Below is a small trained network, with its code and all its weights. Each question gives an input and a class and asks what happens when units are switched off, that is, made to give their printed mean instead of their output.

import numpy as np


def w(rows, s, z=0):
    codes = np.array(rows[::2]) - 128.0
    scale = np.full(codes.shape[1], s)
    scale[-1] = z or s
    return codes * scale


def norm(h):
    return h / np.sqrt((h * h).mean(-1, keepdims=True) + 1e-5)


def f(y):
    return y / 2 * (1 + np.tanh(0.7978845608 * (y + 0.044715 * y**3)))


def log_softmax(a):
    a = a - a.max(-1, keepdims=True)
    return a - np.log(np.exp(a).sum(-1, keepdims=True))


def net(x, mask):
    res = np.array(x, float).reshape(1, 4) / 4 @ E
    u = 0
    for l in range(2):
        y = f(norm(res) @ A[l][:, :-1].T + A[l][:, -1])
        res = res + np.where(mask[u : u + 9], y, B[l][:, -1]) @ B[l][:, :-1]
        u += 9
    return log_softmax(norm(res)[-1] @ U[:, :-1].T + U[:, -1])


A, B = {}, {}
E = w([
[98,132,183,24,63],'x0',
[110,144,143,105,250],'x1',
[163,127,124,82,150],'x2',
[118,160,3,118,139],'x3',
],0.0043)
A[0] = w([
[114,141,38,188,194,32],'0.n0',
[168,147,105,98,172,136],'0.n1',
[152,102,97,210,170,114],'0.n2',
[116,171,113,112,1,119],'0.n3',
[112,153,209,53,107,254],'0.n4',
[158,73,152,173,144,162],'0.n5',
[70,175,96,139,176,140],'0.n6',
[148,111,107,33,151,119],'0.n7',
[131,145,35,175,106,114],'0.n8',
],0.0084,0.0039)
B[0] = w([
[232,113,126,118,205,214],'0.n0',
[137,144,106,29,59,167],'0.n1',
[178,233,100,189,64,208],'0.n2',
[239,2,132,130,111,205],'0.n3',
[94,91,62,97,182,254],'0.n4',
[39,146,163,41,97,181],'0.n5',
[162,87,70,214,135,185],'0.n6',
[90,216,65,120,116,174],'0.n7',
[70,149,225,70,185,215],'0.n8',
],0.0052,0.0048)
A[1] = w([
[185,225,115,230,178,251],'1.n0',
[106,153,132,63,117,170],'1.n1',
[33,95,215,118,171,88],'1.n2',
[109,71,97,133,140,142],'1.n3',
[145,122,78,145,225,151],'1.n4',
[2,214,77,183,130,210],'1.n5',
[102,66,119,129,191,109],'1.n6',
[145,175,223,224,102,78],'1.n7',
[130,229,172,86,184,118],'1.n8',
],0.0076,0.0013)
B[1] = w([
[156,169,152,115,80,253],'1.n0',
[108,175,98,158,190,149],'1.n1',
[97,200,254,51,163,164],'1.n2',
[151,136,158,159,143,147],'1.n3',
[148,142,200,197,141,208],'1.n4',
[129,40,127,194,98,167],'1.n5',
[79,153,185,144,81,157],'1.n6',
[15,187,21,93,19,177],'1.n7',
[121,86,147,135,123,176],'1.n8',
],0.0066,0.006)
U = w([
[83,137,201,102,166,181],'0',
[97,173,101,152,55,159],'1',
[103,119,30,103,180,135],'2',
[171,5,114,103,84,134],'3',
[99,90,106,214,157,3],'4',
[200,205,138,177,148,146],'5',
],0.016,0.0041)

Each question gives the input, the list of numbers given to net, and the class t.
The units are the neurons (one row each of A and B). Each row of codes is followed by its name. A weight is (code - 128) times the scale printed after its matrix; where a second scale follows, it is the last column's (A, B and U).
mask holds one flag per neuron, layer by layer. A switched-off neuron (its flag False) gives its mean, the last column of its row in B, instead of its output. The means were averaged over made-up inputs and are rounded, as every weight is.
A unit's drop is (log p(t) with every unit on - log p(t) with that unit switched off) / (log p(t) with every unit on - log p(t) with every unit switched off).
The circuit of an input: a set's keep is (log p(t) with only the set's units on - log p(t) with every unit switched off) / (log p(t) with every unit on - log p(t) with every unit switched off). Starting from the 12 units with the biggest drops (on a tie, the unit counted first), units are removed one at a time, each time the one whose removal leaves the highest keep (on an exact tie, the one counted first), for as long as the keep stays at least 0.8.
units of the circuit, in order: the units of the circuit, biggest drop first
k most important neurons: the k neurons with the biggest drops, biggest first
k most important neurons of layer l: the k neurons of layer l with the biggest drops, biggest first
drop when u is switched off: that unit's drop, to one decimal
input [3,-8,8,3], class 3: units of the circuit, in order -> (0.n3)
input [2,6,-8,5], class 5: units of the circuit, in order -> (0.n0, 0.n4)
input [-5,4,-7,-7], class 1: units of the circuit, in order -> (1.n7, 0.n2)
input [2,5,0,8], class 5: units of the circuit, in order -> (1.n4, 0.n4)
input [7,6,4,1], class 2: 2 most important neurons of layer 0 -> (0.n7, 0.n8)
input [3,-2,8,-2], class 2: units of the circuit, in order -> (0.n7, 0.n4)
input [2,6,-4,3], class 4: 2 most important neurons of layer 1 -> (1.n2, 1.n5)
input [0,7,-5,-1], class 4: units of the circuit, in order -> (0.n8, 1.n5, 0.n3)
input [1,4,4,6], class 5: 2 most important neurons -> (0.n5, 1.n4)
input [1,5,5,6], class 5: 2 most important neurons of layer 1 -> (1.n4, 1.n7)
input [7,-7,-2,-8], class 3: 2 most important neurons of layer 0 -> (0.n3, 0.n8)
input [-5,2,2,-4], class 1: 2 most important neurons -> (0.n2, 1.n7)
input [0,-3,-2,-3], class 3: 2 most important neurons -> (0.n3, 0.n8)
input [0,6,4,7], class 5: units of the circuit, in order -> (1.n4)
input [-4,-5,6,0], class 1: 4 most important neurons -> (0.n4, 0.n2, 1.n7, 0.n8)
input [4,0,0,4], class 2: 2 most important neurons -> (0.n7, 1.n5)
input [-8,-8,0,-3], class 1: drop when 1.n7 is switched off -> 0.2
input [-5,6,-8,-3], class 1: drop when 0.n4 is switched off -> 0.3
input [7,2,3,2], class 2: drop when 1.n2 is switched off -> 0.0
input [3,-5,-6,8], class 3: drop when 0.n3 is switched off -> 0.2
input [-1,4,-7,5], class 5: most important neuron -> (0.n0)
